Below is a small trained network, with its code and all its weights. Each question gives an input and a target symbol and asks what happens when units are switched off, that is, made to give their printed mean instead of their output.

import numpy as np


def w(rows, s, z=0):
    codes = np.array(rows[::2]) - 128.0
    scale = np.full(codes.shape[1], s)
    scale[-1] = z or s
    return codes * scale


def f(y):
    return y / 2 * (1 + np.tanh(0.7978845608 * (y + 0.044715 * y**3)))


def softmax(a):
    e = np.exp(a - a.max(-1, keepdims=True))
    return e / e.sum(-1, keepdims=True)


def log_softmax(a):
    a = a - a.max(-1, keepdims=True)
    return a - np.log(np.exp(a).sum(-1, keepdims=True))


def net(x, mask):
    ids = ['αβγδζηθλμξπστψω'.index(c) for c in x.split()]
    T = len(ids)
    res = E[ids] + P[:T]
    u = 0
    for l in range(2):
        r = res
        for j in range(2):
            rows = slice(3 * j, 3 * j + 3)
            q, k, v = (r @ M[l][rows].T for M in (Q, K, V))
            z = softmax(np.where(np.tri(T) > 0, q @ k.T / 3**0.5, -1e9)) @ v
            o = O[l][rows]
            res = res + np.where(mask[u + j], z, o[:, -1]) @ o[:, :-1]
        u += 2
        y = f(res @ A[l][:, :-1].T + A[l][:, -1])
        res = res + np.where(mask[u : u + 4], y, B[l][:, -1]) @ B[l][:, :-1]
        u += 4
    return log_softmax(res[-1] @ U[:, :-1].T + U[:, -1])


Q, K, V, O, A, B = {}, {}, {}, {}, {}, {}
E = w([
[92,195,175,127,158,123,110,99,176,108,219],'α',
[81,115,184,141,132,129,155,133,129,36,187],'β',
[145,177,84,106,117,123,80,34,187,116,176],'γ',
[72,98,91,133,165,100,73,91,125,16,169],'δ',
[145,134,134,75,114,51,198,79,98,106,130],'ζ',
[162,195,23,95,72,154,165,177,251,77,111],'η',
[192,91,151,94,102,199,184,112,132,110,101],'θ',
[161,229,135,58,145,171,128,94,147,104,109],'λ',
[88,206,93,107,139,30,152,145,181,145,138],'μ',
[118,140,181,169,114,214,112,107,191,175,121],'ξ',
[82,68,82,119,150,58,139,182,132,189,73],'π',
[96,104,217,126,186,127,89,132,82,190,130],'σ',
[172,193,57,75,205,123,116,106,157,114,117],'τ',
[158,155,91,112,160,147,215,212,202,149,74],'ψ',
[100,176,23,150,165,111,33,116,220,151,118],'ω',
],0.017)
P = w([
[35,96,113,41,173,217,107,71,118,133,157],'0',
[102,170,59,146,93,169,181,131,69,116,194],'1',
[117,96,139,86,99,143,72,132,119,144,185],'2',
[106,72,173,54,124,117,148,102,192,115,136],'3',
[135,178,88,186,109,138,162,135,65,118,160],'4',
[141,102,161,121,101,116,69,149,111,130,133],'5',
[143,82,188,102,139,94,139,106,190,134,107],'6',
[154,178,119,214,137,115,139,132,70,126,124],'7',
[164,107,173,157,114,104,65,159,107,134,92],'8',
[154,104,203,136,153,74,138,108,172,130,58],'9',
[152,218,126,253,168,125,115,127,49,125,54],'10',
[189,109,185,182,112,96,56,173,103,129,63],'11',
],0.015)
Q[0] = w([
[205,150,6,31,210,114,100,121,96,173,78],'L0H1',
[64,37,14,201,142,67,69,38,162,23,114],'L0H1',
[139,252,192,94,184,148,39,12,135,49,127],'L0H1',
[132,96,169,107,165,108,161,105,252,79,94],'L0H2',
[170,73,176,82,93,84,94,140,165,118,114],'L0H2',
[136,191,103,165,52,139,107,173,57,125,158],'L0H2',
],0.019)
K[0] = w([
[176,166,25,42,164,71,107,150,133,151,85],'L0H1',
[81,69,33,190,123,61,76,78,171,64,131],'L0H1',
[158,220,171,122,141,74,127,3,137,130,176],'L0H1',
[156,133,146,206,144,104,98,146,130,129,48],'L0H2',
[222,157,155,156,110,89,102,157,114,108,134],'L0H2',
[92,107,122,82,74,151,129,137,121,135,173],'L0H2',
],0.024)
V[0] = w([
[112,128,115,138,55,128,105,75,113,42,55],'L0H1',
[13,157,137,174,166,55,192,11,168,78,1],'L0H1',
[41,64,78,91,126,145,169,62,104,169,209],'L0H1',
[98,110,52,119,75,134,56,193,11,123,129],'L0H2',
[104,103,110,106,80,94,95,124,127,82,74],'L0H2',
[148,104,144,123,140,92,70,141,106,172,97],'L0H2',
],0.0078)
O[0] = w([
[168,109,128,128,123,105,123,203,133,212,156,169],'L0H1',
[179,131,174,127,187,200,161,52,149,162,119,253],'L0H1',
[137,145,104,109,150,196,124,149,114,187,64,95],'L0H1',
[86,148,154,125,149,183,160,3,150,55,55,26],'L0H2',
[101,149,100,130,117,115,157,40,128,49,83,92],'L0H2',
[49,130,159,117,140,144,17,119,110,109,91,38],'L0H2',
],0.0067,0.0037)
A[0] = w([
[88,126,136,143,90,71,178,139,162,116,111,131],'L0N1',
[80,88,171,60,109,113,84,101,178,106,79,75],'L0N2',
[124,129,154,132,84,139,115,169,94,159,20,1],'L0N3',
[72,2,103,213,91,137,131,34,94,208,170,28],'L0N4',
],0.0097,0.0046)
B[0] = w([
[120,141,130,123,156,177,73,92,151,141,109,142],'L0N1',
[193,107,107,127,122,93,133,244,124,219,205,254],'L0N2',
[145,177,118,132,144,107,127,108,174,121,176,115],'L0N3',
[125,187,133,107,60,87,166,201,175,70,145,131],'L0N4',
],0.011,0.0028)
Q[1] = w([
[135,46,177,41,136,31,135,119,233,135,144],'L1H1',
[133,141,98,145,75,106,76,152,72,89,136],'L1H1',
[139,102,163,84,148,151,89,114,166,123,116],'L1H1',
[125,59,190,61,170,94,166,101,251,144,119],'L1H2',
[138,94,163,60,138,105,79,109,165,133,126],'L1H2',
[120,89,138,88,104,36,116,138,162,109,156],'L1H2',
],0.022)
K[1] = w([
[229,138,183,227,155,48,81,138,153,102,38],'L1H1',
[90,77,148,65,102,87,152,104,178,119,188],'L1H1',
[126,144,110,181,93,52,149,125,118,96,129],'L1H1',
[226,183,159,250,158,102,88,156,103,112,28],'L1H2',
[130,119,136,196,94,37,138,130,139,93,109],'L1H2',
[172,105,195,127,138,76,93,115,178,119,88],'L1H2',
],0.019)
V[1] = w([
[69,29,64,212,120,106,133,46,120,221,117],'L1H1',
[227,124,77,112,129,142,44,49,96,126,182],'L1H1',
[134,72,62,107,250,136,138,172,96,51,124],'L1H1',
[237,106,110,81,44,130,134,123,72,149,27],'L1H2',
[108,232,129,66,113,19,148,87,130,181,101],'L1H2',
[111,119,178,99,160,100,146,107,24,127,153],'L1H2',
],0.019)
O[1] = w([
[104,210,112,131,33,142,81,136,150,160,162,17],'L1H1',
[146,164,38,111,166,154,83,156,185,78,118,254],'L1H1',
[119,101,138,167,157,9,108,143,145,96,144,167],'L1H1',
[157,140,85,150,125,120,88,81,210,218,105,91],'L1H2',
[49,154,81,79,174,90,150,117,136,174,193,160],'L1H2',
[167,83,92,113,136,111,67,86,68,119,148,79],'L1H2',
],0.013,0.016)
A[1] = w([
[125,150,89,231,39,99,192,47,47,62,83,113],'L1N1',
[118,172,72,213,55,41,147,98,85,78,126,99],'L1N2',
[185,208,83,254,79,101,204,175,30,194,193,3],'L1N3',
[152,197,74,234,93,104,188,159,87,88,158,19],'L1N4',
],0.014,0.0056)
B[1] = w([
[79,157,58,184,97,101,86,98,124,179,100,202],'L1N1',
[170,169,163,66,113,176,135,95,168,92,185,210],'L1N2',
[167,182,146,50,249,89,75,121,160,66,110,164],'L1N3',
[113,52,131,111,89,162,185,167,74,202,99,253],'L1N4',
],0.014,0.019)
U = w([
[78,155,143,111,145,183,106,128,104,86,151,3],'α',
[96,155,97,191,110,144,122,133,98,134,133,242],'β',
[119,195,91,153,124,198,104,127,153,109,157,146],'γ',
[178,121,112,137,61,116,125,176,155,95,180,162],'δ',
[133,140,74,91,86,95,96,124,115,198,117,87],'ζ',
[80,145,77,141,55,135,226,48,205,70,75,106],'η',
[174,120,124,139,87,136,100,143,179,177,97,111],'θ',
[36,72,134,80,170,206,75,88,153,151,40,101],'λ',
[72,188,118,152,123,141,173,95,128,153,177,178],'μ',
[130,154,164,125,120,221,133,113,132,159,121,95],'ξ',
[114,139,155,92,101,89,81,160,158,181,107,86],'π',
[168,119,142,129,135,140,75,187,50,222,178,116],'σ',
[197,202,47,231,156,71,167,228,107,137,195,74],'τ',
[141,137,149,162,96,80,183,148,137,164,114,165],'ψ',
[176,207,89,202,111,126,140,253,102,203,181,193],'ω',
],0.0054,0.0064)

Each question gives the input, a string of symbols that net reads in full, and the target symbol t.
The units are the heads (3 rows each of Q, K, V and O) and the neurons (one row each of A and B). Each row of codes is followed by its name. A weight is (code - 128) times the scale printed after its matrix; where a second scale follows, it is the last column's (O, A, B and U).
mask holds one flag per unit, layer by layer, with each layer's heads first. A switched-off unit (its flag False) gives its mean, the last column of its rows in O or B, instead of its output. The means were averaged over made-up inputs and are rounded, as every weight is.
A unit's drop is (log p(t) with every unit on - log p(t) with that unit switched off) / (log p(t) with every unit on - log p(t) with every unit switched off).
The circuit of an input: a set's keep is (log p(t) with only the set's units on - log p(t) with every unit switched off) / (log p(t) with every unit on - log p(t) with every unit switched off). Starting from all 12 units, units are removed one at a time, each time the one whose removal leaves the highest keep (on an exact tie, the one counted first), for as long as the keep stays at least 0.8.
circuit, biggest first: the units of the circuit, biggest drop first
unit that matters most: the unit with the biggest drop
top k neurons: the k neurons with the biggest drops, biggest first
heads that matter: for each layer, one digit per head in row order, 1 if its drop is at least 0.15 and else 0, layers parted by /
input α λ τ λ λ γ λ β γ ψ, target ψ: circuit, biggest first	L1H1
input λ π δ γ ζ λ, target π: circuit, biggest first	L1H1, L0H1, L1N3
input λ ω λ π λ τ τ γ, target τ: circuit, biggest first	L1H1, L1N4
input δ λ λ θ λ λ α γ π δ, target π: circuit, biggest first	L1H1, L1N3
input γ γ γ ψ λ σ, target σ: heads that matter	00 / 11
input μ λ γ λ λ β, target β: top 2 neurons	L1N1, L0N1
input ω ζ δ λ τ ω γ λ λ β π, target ξ: heads that matter	00 / 10
input δ γ ξ ψ δ δ γ, target δ: circuit, biggest first	L1H1, L1H2
input γ μ λ σ ω α τ, target ω: circuit, biggest first	L1H1, L1H2, L1N4
input λ γ η τ λ λ ω ξ μ δ, target ξ: circuit, biggest first	L0H1, L1H1
input λ λ λ λ λ λ β ω α τ θ τ, target θ: circuit, biggest first	L0H1, L1H2
input τ μ β ζ λ γ δ ψ γ ω η, target δ: heads that matter	00 / 10
input ξ τ γ γ ξ τ, target γ: circuit, biggest first	L0H1, L1H1
input λ θ λ λ λ λ δ ω α, target α: unit that matters most	L0H1
input τ α ξ α β δ λ σ λ π δ, target δ: circuit, biggest first	L1H1, L1N2
input γ λ τ γ γ α ψ ω, target ω: circuit, biggest first	L1N4, L1H1
input ξ β α ω λ λ τ λ γ λ λ, target λ: heads that matter	00 / 11
input β λ τ α ω β ξ, target ω: heads that matter	00 / 10
input μ π λ σ τ, target α: top 2 neurons	L1N3, L1N2
input τ γ γ β ξ λ λ, target ξ: circuit, biggest first	L1H1
input τ μ λ β λ τ ξ β ξ σ, target σ: heads that matter	01 / 01
input λ ω ω τ λ λ λ δ, target τ: top 2 neurons	L1N4, L1N2
input σ τ γ ζ γ, target β: circuit, biggest first	L1N1, L1H2
input λ δ γ δ, target δ: circuit, biggest first	L1H2, L1H1
input γ λ λ γ λ ω τ σ, target ω: heads that matter	10 / 10
input λ λ λ η, target λ: top 2 neurons	L0N1, L1N2
input γ λ λ α μ ξ γ α ζ γ, target ζ: circuit, biggest first	L1H2
input δ ψ γ α τ θ λ γ τ α γ, target η: top 2 neurons	L1N2, L1N1
input β γ λ γ λ ω λ λ δ δ μ, target ζ: heads that matter	00 / 11
input ζ λ λ τ β μ ω ω, target γ: heads that matter	10 / 11
